Below are the code and all the weights of a small trained network. Each question names an input and a class and asks about switching units off, where a switched-off unit gives its printed mean instead of its output.

import numpy as np


def w(rows, s, z=0):
    codes = np.array(rows[::2]) - 128.0
    scale = np.full(codes.shape[1], s)
    scale[-1] = z or s
    return codes * scale


def f(y):
    return np.maximum(y, 0)


def log_softmax(a):
    a = a - a.max(-1, keepdims=True)
    return a - np.log(np.exp(a).sum(-1, keepdims=True))


def net(x, mask):
    res = np.array(x, float).reshape(1, 3) / 4 @ E
    y = f(res @ A[0][:, :-1].T + A[0][:, -1])
    res = res + np.where(mask, y, B[0][:, -1]) @ B[0][:, :-1]
    return log_softmax(res[-1] @ U[:, :-1].T + U[:, -1])


A, B = {}, {}
E = w([
[37,149,18,226,162,107,161,217,27,198],'x0',
[214,119,30,221,9,95,86,49,139,133],'x1',
[24,108,125,191,139,43,80,125,254,36],'x2',
],0.01)
A[0] = w([
[174,122,163,115,83,125,95,87,152,94,143],'N1',
[210,142,132,59,127,188,195,81,25,209,111],'N2',
[137,121,149,114,126,137,139,93,145,137,251],'N3',
[70,102,176,108,194,136,138,114,140,136,110],'N4',
[202,150,231,61,114,116,114,30,198,102,75],'N5',
[69,155,66,223,140,104,146,140,79,178,119],'N6',
[84,158,176,38,228,165,132,156,134,120,107],'N7',
[42,99,144,173,162,8,86,100,184,62,103],'N8',
[227,136,41,185,39,110,34,75,147,120,104],'N9',
],0.011,0.016)
B[0] = w([
[89,176,123,98,154,160,157,160,187,161,190],'N1',
[166,86,93,95,140,109,212,86,193,80,249],'N2',
[48,94,180,179,231,32,72,104,189,202,221],'N3',
[110,61,115,189,96,115,146,166,88,114,176],'N4',
[107,207,65,138,135,156,199,180,160,70,215],'N5',
[77,218,106,148,155,171,123,130,205,131,228],'N6',
[67,94,142,191,36,185,117,120,73,69,211],'N7',
[211,90,24,115,141,90,191,74,115,119,230],'N8',
[102,66,199,207,124,162,107,151,45,4,235],'N9',
],0.012,0.02)
U = w([
[93,77,149,182,97,162,131,147,84,80,122],'0',
[93,253,79,138,159,155,166,188,141,121,94],'1',
[210,85,69,114,146,101,191,53,129,105,119],'2',
[69,121,175,156,194,64,103,86,150,171,250],'3',
[149,109,147,104,118,117,94,99,99,133,103],'4',
[153,133,126,115,99,142,94,142,120,130,111],'5',
[146,140,109,96,123,120,99,118,111,149,106],'6',
],0.016)

Each question gives the input, the list of numbers given to net, and the class t.
The units are the neurons (one row each of A and B). Each row of codes is followed by its name. A weight is (code - 128) times the scale printed after its matrix; where a second scale follows, it is the last column's (A, B and U).
mask holds one flag per neuron, in row order. A switched-off neuron (its flag False) gives its mean, the last column of its row in B, instead of its output. The means were averaged over made-up inputs and are rounded, as every weight is.
A unit's drop is (log p(t) with every unit on - log p(t) with that unit switched off) / (log p(t) with every unit on - log p(t) with every unit switched off).
The circuit of an input: a set's keep is (log p(t) with only the set's units on - log p(t) with every unit switched off) / (log p(t) with every unit on - log p(t) with every unit switched off). Starting from all 9 units, units are removed one at a time, each time the one whose removal leaves the highest keep (on an exact tie, the one counted first), for as long as the keep stays at least 0.8.
circuit, biggest first: the units of the circuit, biggest drop first
most important unit: the unit with the biggest drop
top k neurons: the k neurons with the biggest drops, biggest first
drop when u is switched off: that unit's drop, to one decimal
input [2,-3,-7], class 2: circuit, biggest first : [N2]
input [-8,6,1], class 1: top 2 neurons : [N5 N1]
input [-3,-3,-2], class 3: top 3 neurons : [N9 N3 N8]
input [-6,-5,-5], class 1: top 4 neurons : [N5 N9 N8 N1]
input [8,-8,3], class 0: top 4 neurons : [N7 N4 N5 N1]
input [-4,5,-3], class 0: top 2 neurons : [N9 N6]
input [-3,-3,0], class 3: top 3 neurons : [N9 N3 N6]
input [-6,-6,7], class 2: top 2 neurons : [N8 N9]
input [7,5,4], class 1: top 2 neurons : [N6 N7]
input [0,-3,-3], class 3: top 4 neurons : [N8 N9 N5 N3]
input [0,-5,-5], class 0: top 2 neurons : [N7 N8]
input [-3,-1,-3], class 3: top 3 neurons : [N8 N3 N6]
input [3,0,1], class 3: top 2 neurons : [N5 N1]
input [5,1,7], class 2: top 2 neurons : [N8 N5]
input [-3,-1,3], class 3: most important unit : N2
input [2,1,-4], class 2: top 2 neurons : [N2 N1]
input [0,-2,2], class 3: top 2 neurons : [N9 N2]
input [-2,-3,-1], class 3: drop when N3 is switched off : 0.6
input [3,-3,3], class 3: drop when N9 is switched off : 2.6
input [-8,-5,-3], class 1: circuit, biggest first : [N5]
input [-5,2,3], class 1: drop when N5 is switched off : 1.6
input [4,3,-2], class 1: drop when N4 is switched off : 0.2
